Below are the code and all the weights of a small trained network. Each question names an input and a target symbol and asks about switching units off, where a switched-off unit gives its printed mean instead of its output.

import numpy as np


def w(rows, s, z=0):
    codes = np.array(rows[::2]) - 128.0
    scale = np.full(codes.shape[1], s)
    scale[-1] = z or s
    return codes * scale


def f(y):
    return y / 2 * (1 + np.tanh(0.7978845608 * (y + 0.044715 * y**3)))


def softmax(a):
    e = np.exp(a - a.max(-1, keepdims=True))
    return e / e.sum(-1, keepdims=True)


def log_softmax(a):
    a = a - a.max(-1, keepdims=True)
    return a - np.log(np.exp(a).sum(-1, keepdims=True))


def net(x, mask):
    ids = ['βγζθλμτφψω'.index(c) for c in x.split()]
    T = len(ids)
    res = E[ids] + P[:T]
    u = 0
    for l in range(2):
        r = res
        for j in range(2):
            rows = slice(2 * j, 2 * j + 2)
            q, k, v = (r @ M[l][rows].T for M in (Q, K, V))
            z = softmax(np.where(np.tri(T) > 0, q @ k.T / 2**0.5, -1e9)) @ v
            o = O[l][rows]
            res = res + np.where(mask[u + j], z, o[:, -1]) @ o[:, :-1]
        u += 2
        y = f(res @ A[l][:, :-1].T + A[l][:, -1])
        res = res + np.where(mask[u : u + 4], y, B[l][:, -1]) @ B[l][:, :-1]
        u += 4
    return log_softmax(res[-1] @ U[:, :-1].T + U[:, -1])


Q, K, V, O, A, B = {}, {}, {}, {}, {}, {}
E = w([
[160,160,104,138,99,170],'β',
[193,134,103,136,140,184],'γ',
[120,125,123,137,6,129],'ζ',
[150,107,72,88,114,169],'θ',
[117,129,80,89,84,163],'λ',
[43,200,96,122,98,163],'μ',
[137,174,127,183,67,157],'τ',
[86,224,96,169,157,189],'φ',
[86,138,68,108,213,167],'ψ',
[212,95,101,118,78,163],'ω',
],0.019)
P = w([
[139,147,214,36,143,179],'0',
[97,47,106,185,103,241],'1',
[143,168,167,42,135,117],'2',
[85,54,81,195,107,214],'3',
[157,194,120,49,143,80],'4',
[100,74,51,192,100,202],'5',
[176,217,82,49,137,46],'6',
[128,84,8,191,103,185],'7',
],0.014)
Q[0] = w([
[130,139,52,202,148,202],'L0H1',
[194,167,96,173,48,231],'L0H1',
[127,158,251,56,185,15],'L0H2',
[110,182,182,218,141,89],'L0H2',
],0.013)
K[0] = w([
[149,170,84,138,180,3],'L0H1',
[193,215,57,117,79,76],'L0H1',
[66,36,206,143,146,208],'L0H2',
[88,164,201,221,128,197],'L0H2',
],0.013)
V[0] = w([
[29,89,75,1,106,143],'L0H1',
[66,184,208,193,54,101],'L0H1',
[179,97,80,91,202,144],'L0H2',
[135,63,85,79,73,104],'L0H2',
],0.01)
O[0] = w([
[212,219,109,209,146,91,255],'L0H1',
[149,109,54,53,104,152,23],'L0H1',
[89,92,204,144,130,123,213],'L0H2',
[179,145,189,125,130,249,113],'L0H2',
],0.012,0.006)
A[0] = w([
[21,35,145,179,91,255,3],'L0N1',
[106,155,150,65,242,117,247],'L0N2',
[105,181,252,69,109,75,185],'L0N3',
[133,161,107,138,202,252,143],'L0N4',
],0.0078,0.0058)
B[0] = w([
[160,94,120,87,254,213,196],'L0N1',
[182,141,147,106,36,163,205],'L0N2',
[155,164,64,56,70,91,197],'L0N3',
[158,65,168,103,7,92,254],'L0N4',
],0.009,0.0091)
Q[1] = w([
[69,152,118,122,96,173],'L1H1',
[132,104,210,88,204,85],'L1H1',
[124,190,55,107,41,121],'L1H2',
[217,215,174,2,89,172],'L1H2',
],0.009)
K[1] = w([
[73,208,97,75,142,139],'L1H1',
[119,95,211,87,218,187],'L1H1',
[145,88,27,183,99,114],'L1H2',
[103,1,101,233,173,230],'L1H2',
],0.0069)
V[1] = w([
[67,246,124,69,41,154],'L1H1',
[110,56,135,148,167,253],'L1H1',
[127,40,73,226,107,178],'L1H2',
[72,121,71,186,131,156],'L1H2',
],0.0051)
O[1] = w([
[250,1,134,120,138,134,253],'L1H1',
[124,219,130,147,189,66,55],'L1H1',
[207,174,35,168,143,165,191],'L1H2',
[136,128,75,124,106,129,102],'L1H2',
],0.0067,0.006)
A[1] = w([
[97,76,198,216,142,77,2],'L1N1',
[72,82,121,180,130,52,66],'L1N2',
[82,88,120,204,202,112,15],'L1N3',
[169,163,255,81,125,120,178],'L1N4',
],0.0096,0.0046)
B[1] = w([
[66,155,79,80,45,246,204],'L1N1',
[144,60,58,243,154,28,163],'L1N2',
[26,57,124,76,74,26,187],'L1N3',
[128,125,70,110,148,138,247],'L1N4',
],0.012)
U = w([
[101,100,42,113,147,175,1],'β',
[93,146,97,169,180,165,208],'γ',
[73,143,92,88,129,130,119],'ζ',
[92,144,114,122,104,187,62],'θ',
[110,58,179,147,124,152,172],'λ',
[102,223,3,111,136,107,127],'μ',
[112,88,94,153,142,91,150],'τ',
[132,111,148,47,36,87,184],'φ',
[85,121,98,141,75,125,63],'ψ',
[120,121,176,187,94,123,175],'ω',
],0.0076,0.0095)

Each question gives the input, a string of symbols that net reads in full, and the target symbol t.
The units are the heads (2 rows each of Q, K, V and O) and the neurons (one row each of A and B). Each row of codes is followed by its name. A weight is (code - 128) times the scale printed after its matrix; where a second scale follows, it is the last column's (O, A, B and U).
mask holds one flag per unit, layer by layer, with each layer's heads first. A switched-off unit (its flag False) gives its mean, the last column of its rows in O or B, instead of its output. The means were averaged over made-up inputs and are rounded, as every weight is.
A unit's drop is (log p(t) with every unit on - log p(t) with that unit switched off) / (log p(t) with every unit on - log p(t) with every unit switched off).
The circuit of an input: a set's keep is (log p(t) with only the set's units on - log p(t) with every unit switched off) / (log p(t) with every unit on - log p(t) with every unit switched off). Starting from all 12 units, units are removed one at a time, each time the one whose removal leaves the highest keep (on an exact tie, the one counted first), for as long as the keep stays at least 0.8.
units of the circuit, in order: the units of the circuit, biggest drop first
k most important neurons: the k neurons with the biggest drops, biggest first
k most important neurons of layer l: the k neurons of layer l with the biggest drops, biggest first
input β θ λ β ω θ, target γ: units of the circuit, in order => L0N1, L0H2, L1H1, L0H1
input ψ ω β θ ψ γ, target ψ: 2 most important neurons => L1N1, L1N3
input ω γ μ φ ω, target μ: 2 most important neurons => L0N2, L1N4
input γ β ω ω β ζ φ β, target τ: most important neuron of layer 0 => L0N2
input ζ λ β φ γ λ μ ω, target μ: units of the circuit, in order => L0H1, L0H2
input ψ γ ω ψ, target γ: units of the circuit, in order => L0N1, L0H2, L1H1
input ω θ λ θ τ β ψ τ, target ψ: 2 most important neurons => L1N1, L1N3
input θ ψ ω ψ θ, target μ: units of the circuit, in order => L0N4, L1H1
input ζ μ τ φ, target β: units of the circuit, in order => L0H1, L0N1
input γ ζ μ ζ ω τ φ ψ, target τ: units of the circuit, in order => L0H2, L1N2, L1H2
input ω ω θ φ τ β, target β: units of the circuit, in order => L0H1, L0N1
input λ τ μ φ, target μ: 2 most important neurons => L0N2, L1N3
input ω φ ζ ω ζ φ, target φ: units of the circuit, in order => L0N4, L0H2
input τ β φ β τ β ψ ψ, target ψ: 2 most important neurons => L1N1, L1N3
input μ β φ λ, target τ: 3 most important neurons => L1N2, L0N2, L1N1
input ω γ ψ, target φ: units of the circuit, in order => L0N2
input τ λ γ θ γ φ ω θ, target γ: units of the circuit, in order => L0N1, L0H2, L0H1, L1H1
input τ τ φ θ ω ψ γ ψ, target ζ: 2 most important neurons of layer 0 => L0N1, L0N3
input ψ ψ λ φ ψ λ, target ψ: 2 most important neurons of layer 1 => L1N1, L1N2
input ψ φ μ τ τ ω γ ζ, target ζ: 2 most important neurons => L0N1, L1N3
input τ ψ φ ψ θ β, target θ: most important neuron => L1N1
input ψ ψ β β, target λ: 3 most important neurons => L0N3, L0N2, L0N1
input ω ζ λ β ψ μ, target ψ: 4 most important neurons => L1N1, L1N3, L1N2, L0N2
input τ λ ω θ θ β ω φ, target γ: 2 most important neurons of layer 0 => L0N1, L0N4
